Each row of numbers belongs to one of the nodes below and depends on some of the facts about them. Some rows are named. Which node is each other row?

Facts:
baplil -η-> pufir; bebruplo -η-> ditidu; bilek -η-> nitra
bomus -η-> muplum; bopluk -η-> pebrek; brebon -η-> sigan
brilabrir -η-> plugegri; briske -η-> druflabras; britel -η-> dibres
brozilur -η-> vozitim; brustim -η-> nafas; dadron -η-> zura
dekil -η-> bopluk; dibres -η-> klugros; drikis -η-> skeflin
drires -η-> kedrar; dromo -η-> gregro; droskasil -η-> peflim
druflabras -η-> klodrem; fifloste -η-> tozu; foflu -η-> brozilur
fufefer -η-> drikis; fulerur -η-> plebrom; gemor -η-> lekla
grabrel -η-> rastan; gregro -η-> plunu; grugrim -η-> skone
grure -η-> netroklak; guflun -η-> klebranin; gugribi -η-> kugrak
gutri -η-> bomus; kedrar -η-> grugrim; kiflo -η-> kloskor
klebranin -η-> fefivi; kliklabus -η-> droskasil; klofon -η-> neflar
klonoro -η-> foflu; kloskor -η-> klofon; kluflam -η-> zistiva
klugros -η-> flivo; kugrak -η-> plose; kuli -η-> tezim
lekla -η-> ninu; leplum -η-> klonoro; ligrus -η-> pege
linom -η-> ligrus; mekadi -η-> nilitrel; muplum -η-> leplum
nafas -η-> kuli; neflar -η-> susun; nilas -η-> risum
nilitrel -η-> pigrin; nitra -η-> dromo; nutra -η-> gutri
patar -η-> dresun; pebrek -η-> reklil; peflim -η-> zeklu
pege -η-> dekil; pigrin -η-> troklos; pite -η-> fekli
plebrom -η-> pobru; plokel -η-> brustim; plunu -η-> kliklabus
pufir -η-> fustom; rastan -η-> plisti; rede -η-> grabrel
reklil -η-> rusam; risti -η-> drires; risum -η-> vobo
rofi -η-> fifloste; seves -η-> gigatrar; sigan -η-> mekadi
sitrin -η-> dadron; skeflin -η-> skodotis; skimo -η-> risti
skino -η-> trudes; skodotis -η-> baplil; skone -η-> feklen
stelan -η-> grure; sutur -η-> nilas; tezim -η-> skino
tozu -η-> gugribi; tribre -η-> seves; troklos -η-> sitrin
vozitim -η-> vigrodes; vunis -η-> kiflo; zeklu -η-> skimo
baplil -ω-> patar; baplil -ω-> gemor; baplil -ω-> plugegri
bebruplo -ω-> mekadi; bebruplo -ω-> ditidu; beflom -ω-> fazi
beflom -ω-> ditidu; bilek -ω-> rofi; bokur -ω-> drusas
bopluk -ω-> sudobir; bratrilem -ω-> dromo; bratrilem -ω-> segom
brika -ω-> trudes; brika -ω-> beflom; briske -ω-> brilabrir
britinem -ω-> briske; britinem -ω-> risti; brobe -ω-> drasazos
brobe -ω-> vobo; brustim -ω-> sitrin; brustim -ω-> bilek
brustin -ω-> kugrak; brustin -ω-> dibres; dadron -ω-> mugro
dibres -ω-> kugrak; dresun -ω-> lidrem; dresun -ω-> tozu
dresun -ω-> dromo; drikis -ω-> plisti; drikis -ω-> brilabrir
drires -ω-> pite; drires -ω-> brika; dritre -ω-> pufir
dromo -ω-> brilabrir; droskasil -ω-> bratrilem; drusas -ω-> zura
fazi -ω-> bopluk; fazi -ω-> lidrem; fazi -ω-> dibres
fazi -ω-> lenoten; fekli -ω-> ditidu; ferom -ω-> mebok
fifloste -ω-> sobur; fleridrir -ω-> kliklusku; flolu -ω-> sitrin
flolu -ω-> gutri; flutan -ω-> dibres; fufefer -ω-> peflim
fufefer -ω-> grabrel; fustom -ω-> kugrak; fustom -ω-> rofi
gedrum -ω-> skidro; gemor -ω-> brustim; gigatrar -ω-> nafas
gregro -ω-> kigre; gregro -ω-> klodrem; grofun -ω-> drusas
gugribi -ω-> sitrin; gugribi -ω-> sudobir; gutri -ω-> sitrin
kigre -ω-> noklor; kigre -ω-> gutri; kigre -ω-> bokur
klebranin -ω-> grabrel; kliklusku -ω-> grugrim; klofon -ω-> plisti
klofon -ω-> komil; kloskor -ω-> zura; kluflam -ω-> drikis
komil -ω-> grofun; komil -ω-> mugro; kugrak -ω-> patar
kugrak -ω-> plugegri; lidrem -ω-> sitrin; ligas -ω-> gutri
ligas -ω-> brustim; mamom -ω-> grofun; mekadi -ω-> rofi
mekadi -ω-> plebral; mekadi -ω-> lenoten; nafas -ω-> nutra
netroklak -ω-> plisti; netroklak -ω-> sigan; ninu -ω-> plugegri
noklor -ω-> dadron; noklor -ω-> dibres; noklor -ω-> plugegri
nutra -ω-> skidro; nutra -ω-> netroklak; patar -ω-> stiri
patar -ω-> bilek; patar -ω-> plugegri; peflim -ω-> grugrim
pege -ω-> vobo; pigrin -ω-> rofi; pigrin -ω-> dresun
plebral -ω-> bomus; plebral -ω-> stavok; plisti -ω-> rofi
plisti -ω-> tozu; plisti -ω-> baplil; plokel -ω-> tozu
plugegri -ω-> zura; pobru -ω-> zura; rofi -ω-> dadron
sege -ω-> bomus; sege -ω-> drasazos; sege -ω-> mebok
sigan -ω-> rofi; sigan -ω-> stubrik; sitrin -ω-> togri
skidro -ω-> tozu; sobur -ω-> brustim; sobur -ω-> segom
starul -ω-> vobo; stelan -ω-> ditidu; stelan -ω-> ligas
stelan -ω-> zoklar; stiri -ω-> bilek; stiri -ω-> kloskor
stubrik -ω-> sitrin; sudobir -ω-> peflim; sutur -ω-> brobe
sutur -ω-> bratrilem; togri -ω-> dadron; togri -ω-> kloskor
tribre -ω-> kliklusku; tribre -ω-> grugrim; tribre -ω-> stiri
troklos -ω-> britinem; trudes -ω-> plisti; trudes -ω-> sudobir
vozitim -ω-> tozu; vozitim -ω-> risti; vunis -ω-> zura
zistiva -ω-> mamom; zistiva -ω-> dadron; zistiva -ω-> bomus
zistiva -ω-> dresun; zoklar -ω-> drasazos; zura -ω-> mugro
baplil -γ-> 551; bebruplo -γ-> 591; beflom -γ-> 159
bilek -γ-> 57; bokur -γ-> 57; bomus -γ-> 226
bopluk -γ-> 551; bratrilem -γ-> 43; brebon -γ-> 226
brika -γ-> 226; brilabrir -γ-> 551; briske -γ-> 591
britel -γ-> 226; britinem -γ-> 551; brobe -γ-> 551
brozilur -γ-> 551; brustim -γ-> 226; brustin -γ-> 57
dadron -γ-> 57; dekil -γ-> 57; dibres -γ-> 226
ditidu -γ-> 226; drasazos -γ-> 226; dresun -γ-> 226
drikis -γ-> 551; drires -γ-> 159; dritre -γ-> 591
dromo -γ-> 43; droskasil -γ-> 43; druflabras -γ-> 57
drusas -γ-> 159; fazi -γ-> 551; fefivi -γ-> 551
feklen -γ-> 159; fekli -γ-> 159; ferom -γ-> 57
fifloste -γ-> 591; fleridrir -γ-> 159; flivo -γ-> 159
flolu -γ-> 43; flutan -γ-> 159; foflu -γ-> 159
fufefer -γ-> 591; fulerur -γ-> 551; fustom -γ-> 43
gedrum -γ-> 159; gemor -γ-> 551; gigatrar -γ-> 226
grabrel -γ-> 226; gregro -γ-> 159; grofun -γ-> 57
grugrim -γ-> 226; grure -γ-> 43; guflun -γ-> 57
gugribi -γ-> 43; gutri -γ-> 43; kedrar -γ-> 57
kiflo -γ-> 43; kigre -γ-> 591; klebranin -γ-> 226
kliklabus -γ-> 43; kliklusku -γ-> 551; klodrem -γ-> 57
klofon -γ-> 591; klonoro -γ-> 159; kloskor -γ-> 57
kluflam -γ-> 591; klugros -γ-> 159; komil -γ-> 159
kugrak -γ-> 57; kuli -γ-> 57; lekla -γ-> 159
lenoten -γ-> 159; leplum -γ-> 43; lidrem -γ-> 551
ligas -γ-> 591; ligrus -γ-> 226; linom -γ-> 57
mamom -γ-> 57; mebok -γ-> 551; mekadi -γ-> 57
mugro -γ-> 591; muplum -γ-> 57; nafas -γ-> 226
neflar -γ-> 43; netroklak -γ-> 43; nilas -γ-> 57
nilitrel -γ-> 591; ninu -γ-> 43; nitra -γ-> 159
noklor -γ-> 57; nutra -γ-> 57; patar -γ-> 43
pebrek -γ-> 591; peflim -γ-> 159; pege -γ-> 551
pigrin -γ-> 159; pite -γ-> 551; plebral -γ-> 551
plebrom -γ-> 591; plisti -γ-> 551; plokel -γ-> 226
plose -γ-> 159; plugegri -γ-> 226; plunu -γ-> 226
pobru -γ-> 57; pufir -γ-> 551; rastan -γ-> 591
rede -γ-> 226; reklil -γ-> 57; risti -γ-> 226
risum -γ-> 551; rofi -γ-> 591; rusam -γ-> 43
sege -γ-> 591; segom -γ-> 43; seves -γ-> 57
sigan -γ-> 43; sitrin -γ-> 159; skeflin -γ-> 159
skidro -γ-> 551; skimo -γ-> 57; skino -γ-> 57
skodotis -γ-> 226; skone -γ-> 226; sobur -γ-> 57
starul -γ-> 57; stavok -γ-> 591; stelan -γ-> 159
stiri -γ-> 159; stubrik -γ-> 43; sudobir -γ-> 57
susun -γ-> 159; sutur -γ-> 43; tezim -γ-> 591
togri -γ-> 551; tozu -γ-> 57; tribre -γ-> 226
troklos -γ-> 226; trudes -γ-> 159; vigrodes -γ-> 551
vobo -γ-> 43; vozitim -γ-> 57; vunis -γ-> 159
zeklu -γ-> 57; zistiva -γ-> 226; zoklar -γ-> 43
zura -γ-> 159

Some nodes and their rows:
klonoro: [  3   2  -3  -9  10   3 -10 -10 -10  12  -3   1  18  -7   4  11  -7   7
  11  -2  -3  -5   4   1 -12  13  10   0  -2   8  -3   8   7  -1   0  -6
   6  -3]
pebrek: [ -3   6  -1 -10  16   4 -13 -13 -15  22  -2   1  15  -8  -1  11  -8   2
  13   5  -5 -10   6  -5 -14  10   2   6  -4   6  -1   6   4   1  -1   4
   4  -7]
dibres: [ -1   1   4  -5  10  -1  -3 -12 -12  13   0   1  16 -11   4  -1  -4   4
   3  -6  -1 -17  -3  -9  -5   9  14   0   4   0  -2   2  -2   1   8  -1
   6   2]
brustin: [ -7   0   5  -8   7  -6  -9 -15  -3  28   1   6  10 -17  -3  17  -7   5
  10  -7  -4 -10   3 -11  -5  13  16   2   9   7  -2   8   2   8   3  -3
   4   4]
sitrin: [  4   1  -5  -9  12  -1 -15 -11 -10  14   0  -6  18 -14  -5  11   6   5
   2  -8  -2  -9   1   0 -16   8  18  -8   0   3  -4  -7   5  -3  -2 -11
  -7   2]
flolu: [  0   4  -9 -11   5   6 -14 -23  -4  10   2  -2  22  -4  -1  -4   1   4
   9  -9  -8  -9   7   3 -15  13  11 -17  -1  -3 -11   0   5 -15  -8 -10
  -9   2]
gutri: [  0   6  -9 -12   4   4 -16 -22  -7  11   2  -5  19  -5  -3  -5   3   4
   9  -9  -7  -6   8   2 -18  11  14 -21  -1  -1 -11   0   4 -15  -7 -11
 -13   2]
togri: [  4  -5  -8 -11   4   5 -14 -18  -6  11  -1   2  24   0  -4   2   0   8
  13  -4  -9 -10   7   4   0  13  12 -12   6  -3  -7   3   7  -3  -9  -7
   0   4]
mamom: [ -4   2   1  -8   6  -8 -12 -16  -3  26  -1   7  12 -16  -3  26  -7   4
  11  -5  -6  -7   7  -5  -5  11  12   2   3   7  -3   3   6   8   0  -4
   0   2]
lekla: [  8  -5   5   4   9  -2   0 -12 -12   9  -5  10  15 -10   6  15 -12   5
   1 -10   6  -9   9  10  -8   9   9  -8   3   4   8   6   5 -10  -2  -8
   4   2]
fulerur: [  5 -11  -5 -12   2   4 -15 -13  -6  -1  -8   2  30   3  -4  10  -7   5
  16 -15  -9   0   5   1 -13  12  15   0  17   3 -10   7  12 -13   2  -7
   2   7]
sege: [ -2   3  -1  -4  11  -1 -13 -16 -13  14   0   3  14 -12   1  15  -8   0
   8  -3  -3 -12   4  -7  -7  10  11   4   0   2  -3   0   4   2   3   4
  -1  -2]
skidro: [  5  -5 -11 -10   1  -1 -13 -17  -1   8  -5   7  27   0  -1   8   0   6
  16  -1  -8 -11   9   4   2  17  10  -9   1  -2 -10   2  12  -5  -7  -8
  -1  -2]
fefivi: [  8  -8 -10  -4   5   9  -8 -17 -10  20   1  11  15   0   7   0  -9   8
  11  -1   0  -8  14   8   0  19   8 -20  -7   7   0  14  12  -7 -11  -6
   5  -5]
sudobir: [ -7   2  -3  -6   4  -9  -9 -15  -1  26  -2   6  12 -19  -2  25  -7   2
   9  -5  -6  -5   5  -9  -6  14  13   1   2   8  -4   3   6   6   1  -3
  -2   2]
drikis: [  3  -4 -13 -11   0   0 -12 -17  -2   8  -5   4  27   0   0   6  -2   4
  16  -2 -10  -9   7  -1   0  19  11  -6   2  -1 -11   3  12  -4  -5  -6
  -2   0]
rofi: [  4   6  16  -6  12 -10 -17 -18 -14   4  -5  10  16  -8  -7  17  -5   3
  13 -10   2 -20   9   2  -2   2  10   2  13  -4   6   0  -1   0   2   2
   1  -2]
fifloste: [  0   0   2   3  10  -2  -7 -18 -13  11   0   8  13 -12   0  20 -11   0
   4  -9   1 -16   6  -4  -7   9  11   1   5  -1   2  -1   3  -4   1   3
  -3   0]
brebon: [  1   3   4  -9  12  -2 -10  -8 -13   2  -8  -1  21  -6  -1  10  -6   0
  11  -5  -4  -3   4  -1 -18   2   9   7   3   4  -4   3   3  -6   9  -2
   4   2]

Rows to name:
No name comes twice in this set of rows, the named rows included.
[  6  -2 -11 -10   2  11 -16 -21  -8  14   6   5  16  -1  12  -6  -9  10
  12  -3  -5  -7  11   3 -10  18  12 -14 -15  10 -23  11  11  -8   0 -10
   6  -6]	vobo
[  1 -12  -3  -5   9   5 -19 -23  -4  24   8   1   9 -17  -5  35 -13  10
   3 -13  -6  -6  -2   1  -6  12  20  10   7   6 -13  -5   9  12  -2  -7
   4  11]	pobru
[ -4   8  12 -16   9 -13 -21 -15  -2  16  -5   6  16 -13 -13  21  -1   7
  20 -10  -7  -9   7  -6  -6   6  15   6  17   3   0   6   1   9   1  -4
   2   1]	bilek
[ -2   9  -3  -9  16   4 -11 -12 -14  13  -4  -3  18  -7   2   7  -6   3
  13   5  -5  -7   4  -3 -15  11   5   5  -5   4  -1   7   3   1   1   0
   5  -6]	ligrus
[  0   3  -3  -7   9  -1  -7 -14  -8  11  -1   0  17 -10   2   8  -5   7
   7  -5  -3 -10   0  -5  -6  15  15  -2   2   1  -1   5   2   3   2  -4
   3   1]	flutan
[  7 -10   1   3   2   8   1 -27  -5  11   6  12  16  -6  10  -3 -10   7
  -1 -14   1 -20   6  12   0  16  10 -20   2  -4  -6   1   4 -16  -7 -11
   2   7]	ninu
[ -6   8   4 -11   5 -16 -12 -13  -1  18  -7   7  14 -14  -6  24  -5   2
  18  -5  -8   0  11  -8  -4   7  11   2   6   7  -4   5   3   7   4  -2
  -2   3]	nutra
[ -3   3 -11  -5   5   1  -6 -15  -6   8  -2  -2  19 -11   3  15  -6   4
   8  -5  -6  -7  -3  -9  -8  20  15   3   2   0  -3   3   6   0   2  -3
  -1   1]	peflim
[ -3  -1   4 -13   3   3  -7 -22  -2   3  -1   0  25  -2  -1 -11  -1   5
  12 -12 -12  -9   2  -2  -9  11  11  -7  11  -7 -13   4  -2 -11   4  -9
   2  11]	patar
[ -9   9   6 -15  11  -7 -12 -11  -4  25  -8   4  14 -12  -8  19  -7   2
  20   2 -11   3  11  -6 -14   8   4   4   4  10   1  13   2   6   1  -1
   3   1]	linom
[  2  -4 -13 -11   5   3 -15 -15  -7  15  -1  -2  23  -3  -7   2   4   5
  10  -7  -8  -7   8   0  -9  12  17 -19   4   0  -4   1  10  -9 -11  -9
 -10   2]	lidrem

Now the same nodes, written a new way:
Some nodes and their rows:
stubrik: [-12   5   1  13  -1   1  -6   0   1   7   7  -6  -1]
gigatrar: [ -3 -10   2   2   3   5  -4  -1   3  -6   5  -8  -5]
vigrodes: [-11   5   4   8   0   1   3   1   2  -7  -3  11  -5]
gedrum: [-2 -9 -1  0  3  4  3 -3  1 -4  1 -7 -6]
bratrilem: [-12   6  -5  20   0   2  -5  -2  -1   5   6 -10   1]
feklen: [-1 -5  3  0  3  4  4  1 -4 -1  1  0 -4]
stavok: [ 5  0  1 -6 -6  3 17 -7 -8  5  4 -8  0]
dibres: [ 3  0  1 -1  1 -2 -7  2  0  4  6  0  3]
fefivi: [-11   4   3   6   4   1   3  -1   0  -3  -4  10  -7]
leplum: [  2  17  -2  19 -16  -7 -16  11   9  -4  12  -4  24]
mugro: [  6  -4   1 -10  -4   4  14  -7  -6   6   4  -9  -2]
tezim: [ 15  -6  -5 -11  -2   1   8  -7  -1   9   6 -16   8]
plugegri: [-6 -1  4  1  1  4  3 -1 -2 -1  6  4 -4]
brika: [-6  1  6  1  1  4  4 -1 -2 -1  7  2 -1]
kedrar: [ 27 -21  14 -13   2  -7 -22  22  -9  -2  -9   8  -5]
gregro: [-21  10 -21  -6   1  -8   3 -15  -5  -2  -8   1  -1]
klodrem: [ -4   4  11  -8   2  -3  13   0  -4  -4  -5  21 -14]
grure: [ -6   6  -3  13  -2  -1 -11   2   3   9   4 -10   5]
risti: [ 21 -20  17  -4  -4   1 -31  25 -15  -3  -2 -15  -1]

Which node is each row?
No name comes twice in this set of rows, the named rows included.
[-8  8 -2 11  1  5  8 -3 -8 -2  6  2  0]	drasazos
[  8 -11   0 -10   1  -7 -16   9 -14  -7 -16  10  -5]	zeklu
[  8   0   2  -1  -6  -2  -1   5   5 -18  -5   6   5]	vozitim
[-13  14  -1  13   1  -1   7  -1  -5  -3  -4  11  -6]	mebok
[-7 10 11  1 -1 -2  0  5  0 -1 -3 12 -2]	pite
[-10   7   4   7   3  -1   4   1  -1  -3  -3  11  -8]	plebral
[-10   6 -12  -1  -1  -1   4  -9  -3  -2  -4  -4   4]	nitra
[-5  7  7  5 -2 -1 -1  4  0 -6 -4  1 -4]	brilabrir
[  6  -1   3 -11   2  -5   1   2   3  -3  -5  11  -1]	kloskor
[  6  16   3   8 -12  -6  -4   9   2  -9  10   2  18]	bomus
[ 16  -8 -11  -9  -2  -2   3  -7   0   9   5 -16   8]	fifloste
[-13   5   1  15   3   3  -2  -2   1   9   7  -8  -2]	rusam
[ -6   5 -18  19  17  -2   6  -4  -2   5   0  -6   4]	pege
[  1  11   1   9  -9  -7  -7  10   7 -11  -1  10  12]	brozilur

Now the same nodes, written a new way:
Some rows with their names:
pege: [ -4  -4  -2   5  -5 -15  -4   2   6  -1  -3  -9   3]
lidrem: [-2 -3  5 12  0 -9 -1  1 22  2 -2  0  0]
seves: [ -1   2   2  -4  -6   0  -4 -11 -17  -1   6   1   3]
fefivi: [  2   0   4   4  -3  -9  -3  -1  27  -7 -11  -7  -1]
susun: [ 7 -2 11  0 -5 -6 -1 -6 12 -5 -5 -4 -2]
stiri: [ 6 -1 10  5 -3 -3  1 -5 23  6  3 -4 -4]
kloskor: [ -3   4   7  -1  -5   5  -5 -10  -6   5   8  10   0]
sitrin: [  7  -4  19   8  -1  -2 -10  -5   8   2  -1   1  -3]
kedrar: [-28   1  12  -3   3   1  27  -9 -12  -1   3  -3  -2]
mebok: [-5 -6  7  7  1 -9 -8  4  8 -3 -9 -9  4]
peflim: [  2  -2   4  -1  12   0  12  -2  32  -2   2 -21  -6]
stavok: [-8  6  1  5  4 -4 -8 -5 -8 -1 -1  6  6]
kliklabus: [ -4   2 -18   0  15  -3   2   2  36 -12   3 -13   0]
dekil: [ -3   1   1  -3  -8  -1  -4 -12 -17   0   5   0   3]
bilek: [  4   3 -14   0  17   7   0  -7  12   1  24  -5   1]
fleridrir: [  4  -2   4  -1  -6  -4   2  -4  15   4   2 -12  -3]
fazi: [ -4   0  -1   9  -4 -13   3   2  25   3   2   1  -3]
rusam: [ -5   3   1   2  -5  -8  -8  -4  17 -12 -11   5   0]
sigan: [-10   0 -10  11 -10  -8   1   2  11   3   2  10   4]

Name these rows:
No name comes twice in this set of rows, the named rows included.
[-10  10 -11   8  -4 -10   0  -4 -13   5  10   1   5]	bebruplo
[ 3 -5 15  8  0 -4 -5 -2  5  3  4  0  0]	lenoten
[-10   9  -6   4   0 -12  -1  -6 -16  -2   6   1   5]	sege
[-10   5  -1  13   2   0  -3  -4 -10   8   4   7   7]	rofi
[-10   3  -2   8  -4  -7   0   1  13  -1   0   9   1]	stubrik
[ -3   3  -2   3  -8  -5  -2  -9 -20   6  17  14   3]	mekadi
[-11   0  -2   6   0 -12  -9   3  -1  -5   0   2   3]	zoklar
[ -3  -2   5   6  -6   6  -3 -14 -25  -1   2  13   5]	tozu
[-6 -3  0 11 -4 -8  1  2 19  8  1 -6  1]	gemor
[-11   4  -5  10  -7  -8   3  -2  16  -7  -3  10  -2]	netroklak

